Here is a tiny trained network, its code and every weight. The questions are about switching its units off for an input and a class, where a switched-off unit gives its printed mean instead of its output.

import numpy as np


def w(rows, s, z=0):
    codes = np.array(rows[::2]) - 128.0
    scale = np.full(codes.shape[1], s)
    scale[-1] = z or s
    return codes * scale


def f(y):
    return np.maximum(y, 0)


def log_softmax(a):
    a = a - a.max(-1, keepdims=True)
    return a - np.log(np.exp(a).sum(-1, keepdims=True))


def net(x, mask):
    res = np.array(x, float).reshape(1, 5) / 4 @ E
    y = f(res @ A[0][:, :-1].T + A[0][:, -1])
    res = res + np.where(mask, y, B[0][:, -1]) @ B[0][:, :-1]
    return log_softmax(res[-1] @ U[:, :-1].T + U[:, -1])


A, B = {}, {}
E = w([
[63,78,21,178],'x0',
[1,48,184,96],'x1',
[161,48,63,61],'x2',
[193,58,121,168],'x3',
[208,114,16,27],'x4',
],0.0065)
A[0] = w([
[255,115,64,167,140],'N1',
[173,79,44,43,148],'N2',
[96,22,168,215,224],'N3',
[88,72,175,105,112],'N4',
[164,196,211,120,60],'N5',
[152,158,95,237,253],'N6',
[163,90,194,75,200],'N7',
[173,43,80,55,87],'N8',
[162,99,165,34,63],'N9',
[37,55,108,68,190],'N10',
[123,232,143,220,248],'N11',
[93,125,155,77,227],'N12',
[127,168,90,137,52],'N13',
[149,204,188,102,192],'N14',
[232,165,86,124,100],'N15',
[150,159,151,107,66],'N16',
[148,87,93,80,72],'N17',
],0.0091,0.0039)
B[0] = w([
[90,253,127,139,234],'N1',
[198,147,99,113,238],'N2',
[45,11,75,120,237],'N3',
[148,70,78,152,176],'N4',
[202,118,158,162,182],'N5',
[42,213,166,107,231],'N6',
[111,100,155,237,183],'N7',
[109,124,82,127,209],'N8',
[38,86,157,163,162],'N9',
[199,51,75,89,226],'N10',
[94,168,231,43,254],'N11',
[205,94,113,108,189],'N12',
[66,57,133,196,141],'N13',
[177,147,249,44,204],'N14',
[118,194,145,228,206],'N15',
[177,104,198,79,141],'N16',
[92,131,102,105,170],'N17',
],0.0065,0.008)
U = w([
[96,141,102,110,90],'0',
[143,88,82,76,205],'1',
[18,173,114,113,197],'2',
[79,69,108,150,77],'3',
[173,151,178,114,113],'4',
[113,252,50,208,4],'5',
],0.013,0.0033)

Each question gives the input, the list of numbers given to net, and the class t.
The units are the neurons (one row each of A and B). Each row of codes is followed by its name. A weight is (code - 128) times the scale printed after its matrix; where a second scale follows, it is the last column's (A, B and U).
mask holds one flag per neuron, in row order. A switched-off neuron (its flag False) gives its mean, the last column of its row in B, instead of its output. The means were averaged over made-up inputs and are rounded, as every weight is.
A unit's drop is (log p(t) with every unit on - log p(t) with that unit switched off) / (log p(t) with every unit on - log p(t) with every unit switched off).
The circuit of an input: a set's keep is (log p(t) with only the set's units on - log p(t) with every unit switched off) / (log p(t) with every unit on - log p(t) with every unit switched off). Starting from the 12 units with the biggest drops (on a tie, the unit counted first), units are removed one at a time, each time the one whose removal leaves the highest keep (on an exact tie, the one counted first), for as long as the keep stays at least 0.8.
units of the circuit, in order: the units of the circuit, biggest drop first
top k neurons: the k neurons with the biggest drops, biggest first
drop of u: that unit's drop, to one decimal
input [1,-5,-5,4,-7], class 2: units of the circuit, in order	N6; N11
input [-2,-2,-6,8,2], class 5: units of the circuit, in order	N1; N15
input [3,8,7,1,0], class 1: units of the circuit, in order	N10
input [-3,6,-8,3,-6], class 3: units of the circuit, in order	N3; N1
input [-4,4,-3,-4,4], class 4: units of the circuit, in order	N3; N14
input [-3,0,-8,0,-6], class 4: top 2 neurons	N5; N14
input [-2,8,-1,-5,-1], class 1: top 2 neurons	N10; N12
input [0,5,-5,1,-3], class 3: drop of N3	0.3
input [-3,4,-1,3,-3], class 3: drop of N3	0.2
input [-3,6,5,-1,-3], class 3: drop of N14	0.1
